Here is a tiny trained network, its code and every weight. The questions are about switching its units off for an input and a class, where a switched-off unit gives its printed mean instead of its output.

import numpy as np


def w(rows, s, z=0):
    codes = np.array(rows[::2]) - 128.0
    scale = np.full(codes.shape[1], s)
    scale[-1] = z or s
    return codes * scale


def f(y):
    return y / 2 * (1 + np.tanh(0.7978845608 * (y + 0.044715 * y**3)))


def log_softmax(a):
    a = a - a.max(-1, keepdims=True)
    return a - np.log(np.exp(a).sum(-1, keepdims=True))


def net(x, mask):
    res = np.array(x, float).reshape(1, 7) / 4 @ E
    y = f(res @ A[0][:, :-1].T + A[0][:, -1])
    res = res + np.where(mask, y, B[0][:, -1]) @ B[0][:, :-1]
    return log_softmax(res[-1] @ U[:, :-1].T + U[:, -1])


A, B = {}, {}
E = w([
[233,119,245,129,200],'x0',
[78,49,89,54,103],'x1',
[191,23,109,94,202],'x2',
[192,196,85,249,199],'x3',
[135,135,118,150,135],'x4',
[129,153,255,54,89],'x5',
[67,99,108,78,108],'x6',
],0.0077)
A[0] = w([
[153,219,62,226,134,184],'N0',
[89,57,2,102,99,167],'N1',
[204,129,207,177,194,204],'N2',
[81,167,205,10,30,155],'N3',
[130,121,159,115,90,84],'N4',
[91,133,151,37,26,140],'N5',
[105,161,170,153,108,152],'N6',
[200,105,179,86,148,93],'N7',
[168,250,138,210,119,164],'N8',
[104,115,180,40,114,254],'N9',
[157,205,122,157,162,74],'N10',
],0.0084,0.0056)
B[0] = w([
[40,188,46,192,93,255],'N0',
[77,32,50,11,187,232],'N1',
[195,125,138,160,209,255],'N2',
[28,162,251,36,35,253],'N3',
[99,185,159,162,99,134],'N4',
[32,132,147,2,58,221],'N5',
[89,190,134,129,94,159],'N6',
[198,91,174,151,153,176],'N7',
[95,195,125,227,118,245],'N8',
[152,120,221,88,107,235],'N9',
[149,181,86,189,128,171],'N10',
],0.0096,0.0094)
U = w([
[81,219,94,225,100,92],'0',
[88,31,3,49,159,253],'1',
[230,92,200,125,203,87],'2',
[53,145,226,39,20,32],'3',
],0.011,0.0035)

Each question gives the input, the list of numbers given to net, and the class t.
The units are the neurons (one row each of A and B). Each row of codes is followed by its name. A weight is (code - 128) times the scale printed after its matrix; where a second scale follows, it is the last column's (A, B and U).
mask holds one flag per neuron, in row order. A switched-off neuron (its flag False) gives its mean, the last column of its row in B, instead of its output. The means were averaged over made-up inputs and are rounded, as every weight is.
A unit's drop is (log p(t) with every unit on - log p(t) with that unit switched off) / (log p(t) with every unit on - log p(t) with every unit switched off).
The circuit of an input: a set's keep is (log p(t) with only the set's units on - log p(t) with every unit switched off) / (log p(t) with every unit on - log p(t) with every unit switched off). Starting from all 11 units, units are removed one at a time, each time the one whose removal leaves the highest keep (on an exact tie, the one counted first), for as long as the keep stays at least 0.8.
circuit, biggest first: the units of the circuit, biggest drop first
k most important neurons: the k neurons with the biggest drops, biggest first
drop of u: that unit's drop, to one decimal
input [8,6,-6,8,3,6,-6], class 0: circuit, biggest first	[N8]
input [-6,-1,8,4,3,3,-5], class 1: 2 most important neurons	[N8, N3]
input [1,5,4,5,-8,-1,-4], class 2: circuit, biggest first	[N5, N0]
input [7,-8,6,4,-5,-6,0], class 0: 3 most important neurons	[N0, N8, N10]
input [0,-2,4,8,-6,2,7], class 0: 2 most important neurons	[N1, N9]
input [1,-5,0,-1,6,-5,8], class 1: circuit, biggest first	[N8, N3]
input [-8,-7,0,4,-7,-1,8], class 1: 2 most important neurons	[N1, N3]
input [-5,-7,7,2,-8,2,-2], class 0: 2 most important neurons	[N1, N9]
input [6,3,-7,1,-1,-3,3], class 0: 2 most important neurons	[N3, N5]
input [-1,1,2,-8,1,-5,-5], class 1: 2 most important neurons	[N1, N3]
input [-6,-1,5,-8,-3,-4,0], class 1: drop of N10	0.0
input [-8,2,-1,-1,7,-2,7], class 1: drop of N1	1.2
input [1,-4,3,1,4,2,1], class 2: drop of N0	0.1
input [-5,6,-2,8,-6,1,0], class 1: circuit, biggest first	[N1]
